Below is a small trained network, with its code and all its weights. Each question gives an input and a class and asks what happens when units are switched off, that is, made to give their printed mean instead of their output.

import numpy as np


def w(rows, s, z=0):
    codes = np.array(rows[::2]) - 128.0
    scale = np.full(codes.shape[1], s)
    scale[-1] = z or s
    return codes * scale


def f(y):
    return np.maximum(y, 0)


def log_softmax(a):
    a = a - a.max(-1, keepdims=True)
    return a - np.log(np.exp(a).sum(-1, keepdims=True))


def net(x, mask):
    res = np.array(x, float).reshape(1, 4) / 4 @ E
    y = f(res @ A[0][:, :-1].T + A[0][:, -1])
    res = res + np.where(mask, y, B[0][:, -1]) @ B[0][:, :-1]
    return log_softmax(res[-1] @ U[:, :-1].T + U[:, -1])


A, B = {}, {}
E = w([
[147,44,185,109,145,165,59,193,212],'x0',
[155,86,54,176,238,161,196,91,194],'x1',
[183,157,164,180,106,136,210,144,16],'x2',
[246,180,149,73,137,213,248,183,186],'x3',
],0.011)
A[0] = w([
[123,131,163,219,169,138,197,122,82,222],'n0',
[80,246,56,128,165,116,84,34,129,213],'n1',
[144,118,126,164,95,110,209,151,46,153],'n2',
[129,102,214,53,84,179,141,241,178,234],'n3',
[117,200,130,116,80,159,66,113,50,168],'n4',
[152,143,127,185,119,71,212,129,90,191],'n5',
[143,126,67,138,146,142,143,79,177,179],'n6',
[101,75,174,179,115,115,74,143,127,153],'n7',
[87,49,201,73,77,124,78,163,48,175],'n8',
[126,148,129,105,78,91,178,228,139,113],'n9',
[125,176,53,165,70,84,176,161,73,116],'n10',
[62,99,68,122,131,101,89,2,84,187],'n11',
[97,45,57,102,239,171,168,164,204,255],'n12',
],0.0095,0.0044)
B[0] = w([
[152,93,75,90,106,167,137,107,84,195],'n0',
[98,139,76,141,110,11,161,102,119,209],'n1',
[105,79,80,118,74,146,140,133,93,198],'n2',
[139,167,180,128,28,145,61,155,158,242],'n3',
[175,138,136,91,96,96,101,123,122,194],'n4',
[91,73,68,117,73,149,144,133,77,196],'n5',
[138,137,88,168,133,133,159,78,166,185],'n6',
[119,104,130,97,166,120,117,200,142,193],'n7',
[94,140,129,98,134,131,76,154,72,220],'n8',
[107,121,133,98,98,138,135,156,113,171],'n9',
[170,140,77,140,95,119,212,161,142,189],'n10',
[74,87,86,96,127,74,112,143,168,230],'n11',
[139,131,118,199,113,174,78,95,217,250],'n12',
],0.011,0.017)
U = w([
[122,79,94,115,84,190,180,144,28,103],'0',
[145,236,240,82,54,71,80,151,58,188],'1',
[140,162,60,104,89,2,193,120,92,52],'2',
[44,66,78,51,239,55,91,169,169,134],'3',
[170,119,89,163,140,188,133,74,152,160],'4',
[59,121,75,179,167,33,161,20,195,140],'5',
[155,185,191,160,162,111,150,125,103,2],'6',
[187,162,166,155,87,149,92,160,230,182],'7',
],0.0081,0.0026)

Each question gives the input, the list of numbers given to net, and the class t.
The units are the neurons (one row each of A and B). Each row of codes is followed by its name. A weight is (code - 128) times the scale printed after its matrix; where a second scale follows, it is the last column's (A, B and U).
mask holds one flag per neuron, in row order. A switched-off neuron (its flag False) gives its mean, the last column of its row in B, instead of its output. The means were averaged over made-up inputs and are rounded, as every weight is.
A unit's drop is (log p(t) with every unit on - log p(t) with that unit switched off) / (log p(t) with every unit on - log p(t) with every unit switched off).
The circuit of an input: a set's keep is (log p(t) with only the set's units on - log p(t) with every unit switched off) / (log p(t) with every unit on - log p(t) with every unit switched off). Starting from the 12 units with the biggest drops (on a tie, the unit counted first), units are removed one at a time, each time the one whose removal leaves the highest keep (on an exact tie, the one counted first), for as long as the keep stays at least 0.8.
units of the circuit, in order: the units of the circuit, biggest drop first
unit that matters most: the unit with the biggest drop
top k neurons: the k neurons with the biggest drops, biggest first
drop of u: that unit's drop, to one decimal
input [6,-3,-7,-1], class 7: units of the circuit, in order : [n3]
input [5,7,-4,-7], class 5: top 3 neurons : [n12, n6, n8]
input [0,2,1,0], class 4: top 2 neurons : [n1, n11]
input [4,7,-5,-3], class 5: units of the circuit, in order : [n3, n12]
input [6,-4,1,7], class 1: units of the circuit, in order : [n12, n3]
input [-3,4,-5,5], class 5: top 2 neurons : [n3, n6]
input [2,0,-8,-2], class 5: top 2 neurons : [n12, n8]
input [-7,-2,7,-1], class 0: top 3 neurons : [n5, n2, n0]
input [-7,-6,-8,-8], class 3: top 2 neurons : [n11, n7]
input [4,6,0,-4], class 5: top 2 neurons : [n3, n12]
input [7,6,-7,-7], class 5: top 3 neurons : [n12, n6, n8]
input [5,-4,6,-8], class 3: top 2 neurons : [n3, n7]
input [-3,-8,4,-8], class 2: top 2 neurons : [n10, n4]
input [4,4,4,-3], class 4: unit that matters most : n1
input [-2,-3,3,7], class 0: drop of n5 : 0.1
input [6,7,-6,0], class 7: drop of n6 : 0.0
input [8,-2,-4,-3], class 7: drop of n3 : 1.0
input [-5,-4,-5,-6], class 3: drop of n11 : 1.9
